Below is a small trained network, with its code and all its weights. Each question gives an input and a target symbol and asks what happens when units are switched off, that is, made to give their printed mean instead of their output.

import numpy as np


def w(rows, s, z=0):
    codes = np.array(rows[::2]) - 128.0
    scale = np.full(codes.shape[1], s)
    scale[-1] = z or s
    return codes * scale


def f(y):
    return y / 2 * (1 + np.tanh(0.7978845608 * (y + 0.044715 * y**3)))


def softmax(a):
    e = np.exp(a - a.max(-1, keepdims=True))
    return e / e.sum(-1, keepdims=True)


def log_softmax(a):
    a = a - a.max(-1, keepdims=True)
    return a - np.log(np.exp(a).sum(-1, keepdims=True))


def net(x, mask):
    ids = ['αηλξφψ'.index(c) for c in x.split()]
    T = len(ids)
    res = E[ids] + P[:T]
    q, k, v = (res @ M[0].T for M in (Q, K, V))
    z = softmax(np.where(np.tri(T) > 0, q @ k.T / 4**0.5, -1e9)) @ v
    res = res + np.where(mask[0], z, O[0][:, -1]) @ O[0][:, :-1]
    y = f(res @ A[0][:, :-1].T + A[0][:, -1])
    res = res + np.where(mask[1:9], y, B[0][:, -1]) @ B[0][:, :-1]
    return log_softmax(res[-1] @ U[:, :-1].T + U[:, -1])


Q, K, V, O, A, B = {}, {}, {}, {}, {}, {}
E = w([
[109,143,114,171,136,160],'α',
[34,99,140,161,72,187],'η',
[142,139,131,177,160,81],'λ',
[38,38,198,120,125,85],'ξ',
[100,90,174,63,253,138],'φ',
[120,131,174,143,159,114],'ψ',
],0.019)
P = w([
[218,56,174,102,160,110],'0',
[142,139,158,50,88,130],'1',
[162,118,248,128,120,126],'2',
[95,153,88,92,112,116],'3',
[133,152,203,152,166,125],'4',
[89,170,85,105,133,98],'5',
[120,124,187,132,162,173],'6',
[95,158,67,104,112,101],'7',
[149,118,93,185,155,158],'8',
],0.017)
Q[0] = w([
[171,142,178,149,150,138],'h1',
[176,242,134,188,131,170],'h1',
[102,185,119,40,177,108],'h1',
[248,123,93,82,137,142],'h1',
],0.013)
K[0] = w([
[183,206,95,130,83,127],'h1',
[162,189,146,188,150,147],'h1',
[135,119,135,116,205,111],'h1',
[251,82,106,93,155,109],'h1',
],0.011)
V[0] = w([
[180,171,147,1,200,85],'h1',
[141,161,79,83,120,82],'h1',
[212,43,150,158,102,66],'h1',
[191,88,18,214,146,185],'h1',
],0.0073)
O[0] = w([
[142,108,56,90,113,173,146],'h1',
[59,242,35,217,114,155,68],'h1',
[118,155,162,139,162,20,122],'h1',
[165,202,254,68,139,104,2],'h1',
],0.0097,0.0089)
A[0] = w([
[127,254,41,93,60,26,176],'n1',
[176,180,188,165,170,101,149],'n2',
[138,174,30,63,123,157,145],'n3',
[156,82,148,172,183,82,227],'n4',
[116,97,212,106,178,110,32],'n5',
[146,191,118,85,76,188,84],'n6',
[140,82,153,96,231,98,252],'n7',
[58,152,70,89,135,81,63],'n8',
],0.0095,0.0033)
B[0] = w([
[250,212,117,179,127,64,135],'n1',
[131,79,114,112,122,158,152],'n2',
[106,145,177,81,67,105,177],'n3',
[128,155,151,163,134,149,219],'n4',
[167,138,128,109,154,107,191],'n5',
[194,122,85,75,129,126,124],'n6',
[103,134,173,133,118,137,252],'n7',
[154,124,98,107,144,66,161],'n8',
],0.017,0.013)
U = w([
[152,178,181,165,153,144,100],'α',
[38,173,125,200,104,224,252],'η',
[132,254,108,156,140,62,192],'λ',
[162,176,105,125,131,146,19],'ξ',
[162,55,53,138,207,92,81],'φ',
[98,198,133,92,87,106,91],'ψ',
],0.0075,0.0035)

Each question gives the input, a string of symbols that net reads in full, and the target symbol t.
The units are the heads (4 rows each of Q, K, V and O) and the neurons (one row each of A and B). Each row of codes is followed by its name. A weight is (code - 128) times the scale printed after its matrix; where a second scale follows, it is the last column's (O, A, B and U).
mask holds one flag per unit, heads first, then neurons. A switched-off unit (its flag False) gives its mean, the last column of its rows in O or B, instead of its output. The means were averaged over made-up inputs and are rounded, as every weight is.
A unit's drop is (log p(t) with every unit on - log p(t) with that unit switched off) / (log p(t) with every unit on - log p(t) with every unit switched off).
The circuit of an input: a set's keep is (log p(t) with only the set's units on - log p(t) with every unit switched off) / (log p(t) with every unit on - log p(t) with every unit switched off). Starting from all 9 units, units are removed one at a time, each time the one whose removal leaves the highest keep (on an exact tie, the one counted first), for as long as the keep stays at least 0.8.
units of the circuit, in order: the units of the circuit, biggest drop first
unit that matters most: the unit with the biggest drop
top k neurons: the k neurons with the biggest drops, biggest first
drop when u is switched off: that unit's drop, to one decimal
input ψ φ ξ ψ, target φ: unit that matters most -> h1
input λ η ψ ξ φ α ψ α, target ψ: units of the circuit, in order -> n3, n4
input ξ ξ ξ α, target φ: units of the circuit, in order -> h1, n7
input λ η φ φ ψ φ φ ψ, target ψ: units of the circuit, in order -> n3, h1
input λ ψ φ α ψ ψ α η φ, target η: units of the circuit, in order -> n7, n8
input ξ ψ λ η ξ η φ λ λ, target η: units of the circuit, in order -> n5, n8
input ξ ξ φ ξ ψ ψ, target φ: units of the circuit, in order -> h1, n8
input φ α η φ φ ψ, target ψ: top 2 neurons -> n3, n4
input η ξ φ φ, target ψ: top 2 neurons -> n3, n8
input φ φ α λ φ λ ψ φ ξ, target α: units of the circuit, in order -> h1, n4
input η ξ φ λ λ λ φ, target η: top 2 neurons -> n7, n8
input α λ η λ φ λ φ λ ξ, target α: top 2 neurons -> n5, n4
input η λ λ, target η: top 2 neurons -> n8, n1
input λ λ ψ ψ, target λ: unit that matters most -> h1
input φ φ ψ ξ η λ η φ, target ψ: drop when n3 is switched off -> 1.4
input λ ψ ψ λ, target λ: drop when n1 is switched off -> 0.4
input α η λ λ, target λ: drop when n1 is switched off -> 0.5
